Here is a tiny trained network, its code and every weight. The questions are about switching its units off for an input and a target symbol, where a switched-off unit gives its printed mean instead of its output.

import numpy as np


def w(rows, s, z=0):
    codes = np.array(rows[::2]) - 128.0
    scale = np.full(codes.shape[1], s)
    scale[-1] = z or s
    return codes * scale


def norm(h):
    return h / np.sqrt((h * h).mean(-1, keepdims=True) + 1e-5)


def softmax(a):
    e = np.exp(a - a.max(-1, keepdims=True))
    return e / e.sum(-1, keepdims=True)


def log_softmax(a):
    a = a - a.max(-1, keepdims=True)
    return a - np.log(np.exp(a).sum(-1, keepdims=True))


def net(x, mask):
    ids = ['εζθλπστ'.index(c) for c in x.split()]
    T = len(ids)
    res = E[ids] + P[:T]
    u = 0
    for l in range(2):
        r = norm(res)
        for j in range(3):
            rows = slice(2 * j, 2 * j + 2)
            q, k, v = (r @ M[l][rows].T for M in (Q, K, V))
            z = softmax(np.where(np.tri(T) > 0, q @ k.T / 2**0.5, -1e9)) @ v
            o = O[l][rows]
            res = res + np.where(mask[u + j], z, o[:, -1]) @ o[:, :-1]
        u += 3
    return log_softmax(norm(res)[-1] @ U[:, :-1].T + U[:, -1])


Q, K, V, O = {}, {}, {}, {}
E = w([
[83,35,149,123,116,90],'ε',
[93,60,96,110,88,62],'ζ',
[84,48,60,66,147,236],'θ',
[127,172,60,251,177,129],'λ',
[47,133,198,164,184,146],'π',
[111,58,105,119,142,53],'σ',
[76,121,156,134,100,71],'τ',
],0.02)
P = w([
[228,222,163,53,125,210],'0',
[18,122,88,2,194,100],'1',
[39,100,79,69,158,115],'2',
[68,132,117,81,185,83],'3',
[89,133,107,114,179,95],'4',
[103,128,96,122,171,119],'5',
[130,135,107,152,172,117],'6',
[134,150,95,152,160,142],'7',
[165,128,103,152,159,154],'8',
[182,135,94,171,156,152],'9',
[209,148,115,203,124,175],'10',
[249,142,118,206,92,191],'11',
[156,129,91,196,124,197],'12',
[162,105,78,218,100,209],'13',
],0.0062)
Q[0] = w([
[53,127,105,208,22,212],'L0H0',
[90,73,93,173,168,96],'L0H0',
[169,179,187,67,83,92],'L0H1',
[100,78,151,121,106,69],'L0H1',
[133,116,74,65,65,1],'L0H2',
[213,56,73,160,107,127],'L0H2',
],0.0093)
K[0] = w([
[226,102,184,68,74,132],'L0H0',
[177,41,103,162,131,61],'L0H0',
[101,95,56,160,238,136],'L0H1',
[110,175,176,160,114,133],'L0H1',
[92,124,62,92,53,2],'L0H2',
[237,88,45,70,151,138],'L0H2',
],0.011)
V[0] = w([
[239,84,108,157,255,51],'L0H0',
[67,15,207,216,40,184],'L0H0',
[193,98,50,125,47,75],'L0H1',
[81,209,158,175,72,100],'L0H1',
[55,163,208,121,223,222],'L0H2',
[95,149,160,114,118,45],'L0H2',
],0.0085)
O[0] = w([
[21,135,202,225,120,162,174],'L0H0',
[126,166,110,113,253,73,253],'L0H0',
[110,199,112,111,152,137,110],'L0H1',
[217,114,95,125,68,53,144],'L0H1',
[176,114,53,184,137,160,87],'L0H2',
[142,56,130,151,117,72,189],'L0H2',
],0.012,0.0075)
Q[1] = w([
[214,146,115,145,113,135],'L1H0',
[36,32,96,194,224,120],'L1H0',
[195,74,172,16,93,255],'L1H1',
[166,185,139,68,57,198],'L1H1',
[153,171,65,119,39,164],'L1H2',
[209,238,218,91,31,147],'L1H2',
],0.0094)
K[1] = w([
[207,75,98,127,121,163],'L1H0',
[167,206,215,94,128,16],'L1H0',
[75,133,164,114,109,2],'L1H1',
[63,62,94,137,87,84],'L1H1',
[71,106,101,80,118,121],'L1H2',
[160,30,78,94,187,167],'L1H2',
],0.012)
V[1] = w([
[58,133,52,2,23,63],'L1H0',
[102,211,156,130,87,66],'L1H0',
[169,128,202,208,143,56],'L1H1',
[89,231,80,101,119,86],'L1H1',
[102,178,79,150,66,109],'L1H2',
[158,176,63,198,162,148],'L1H2',
],0.0095)
O[1] = w([
[175,209,193,152,135,172,255],'L1H0',
[201,114,120,137,59,21,179],'L1H0',
[119,209,120,254,150,36,99],'L1H1',
[57,201,65,44,120,54,148],'L1H1',
[63,236,48,79,105,161,122],'L1H2',
[48,61,25,63,62,92,165],'L1H2',
],0.0092,0.0065)
U = w([
[74,114,150,119,254,80,78],'ε',
[136,224,192,75,108,120,203],'ζ',
[139,88,132,43,110,242,165],'θ',
[66,155,41,134,45,133,254],'λ',
[162,24,90,208,119,133,23],'π',
[28,153,218,193,76,168,48],'σ',
[245,131,88,133,64,75,144],'τ',
],0.01,0.0044)

Each question gives the input, a string of symbols that net reads in full, and the target symbol t.
The units are the heads (2 rows each of Q, K, V and O). Each row of codes is followed by its name. A weight is (code - 128) times the scale printed after its matrix; where a second scale follows, it is the last column's (O and U).
mask holds one flag per head, layer by layer. A switched-off head (its flag False) gives its mean, the last column of its rows in O, instead of its output. The means were averaged over made-up inputs and are rounded, as every weight is.
A unit's drop is (log p(t) with every unit on - log p(t) with that unit switched off) / (log p(t) with every unit on - log p(t) with every unit switched off).
The circuit of an input: a set's keep is (log p(t) with only the set's units on - log p(t) with every unit switched off) / (log p(t) with every unit on - log p(t) with every unit switched off). Starting from all 6 units, units are removed one at a time, each time the one whose removal leaves the highest keep (on an exact tie, the one counted first), for as long as the keep stays at least 0.8.
units of the circuit, in order: the units of the circuit, biggest drop first
unit that matters most: the unit with the biggest drop
heads that matter: for each layer, one digit per head in row order, 1 if its drop is at least 0.15 and else 0, layers parted by /
input λ π ε λ λ τ, target λ: heads that matter => 000 / 001
input π ε τ ε ε λ ε, target π: heads that matter => 011 / 010
input θ π ε π, target θ: heads that matter => 000 / 010
input ζ π ε ε σ ε τ π π ζ σ σ, target σ: heads that matter => 101 / 000
input λ ζ ε λ ζ ε σ τ ε, target λ: units of the circuit, in order => L1H2
input ζ λ θ π σ ε ζ, target ζ: heads that matter => 101 / 100
input ζ λ λ, target ζ: heads that matter => 101 / 100
input λ σ λ θ ε π ε τ λ σ ε ε λ π, target λ: heads that matter => 001 / 001
input ζ ε ε ζ ε, target ζ: heads that matter => 000 / 100
input ζ λ ε ε τ σ ε π λ θ, target ζ: units of the circuit, in order => L0H2, L1H2, L1H0, L1H1
input λ σ ζ σ ε σ, target λ: heads that matter => 000 / 001
input σ τ θ ε ε λ ζ σ θ, target σ: heads that matter => 100 / 010
input π ε λ, target π: units of the circuit, in order => L0H2, L0H1
input θ λ ε, target θ: unit that matters most => L1H1
input λ λ π ζ θ θ ε π π, target λ: units of the circuit, in order => L1H2, L0H2
input τ λ τ λ λ σ π ε τ τ θ τ ε π, target τ: units of the circuit, in order => L0H1, L0H2
input π σ τ, target π: units of the circuit, in order => L0H1, L1H1
input σ τ λ ε ε ζ ζ π σ ε ε ζ, target σ: units of the circuit, in order => L0H0, L0H2
input ζ σ ε τ λ ε σ θ ε ε σ, target ζ: units of the circuit, in order => L0H2, L1H0
input σ θ ζ λ ζ θ, target σ: units of the circuit, in order => L0H0, L1H1
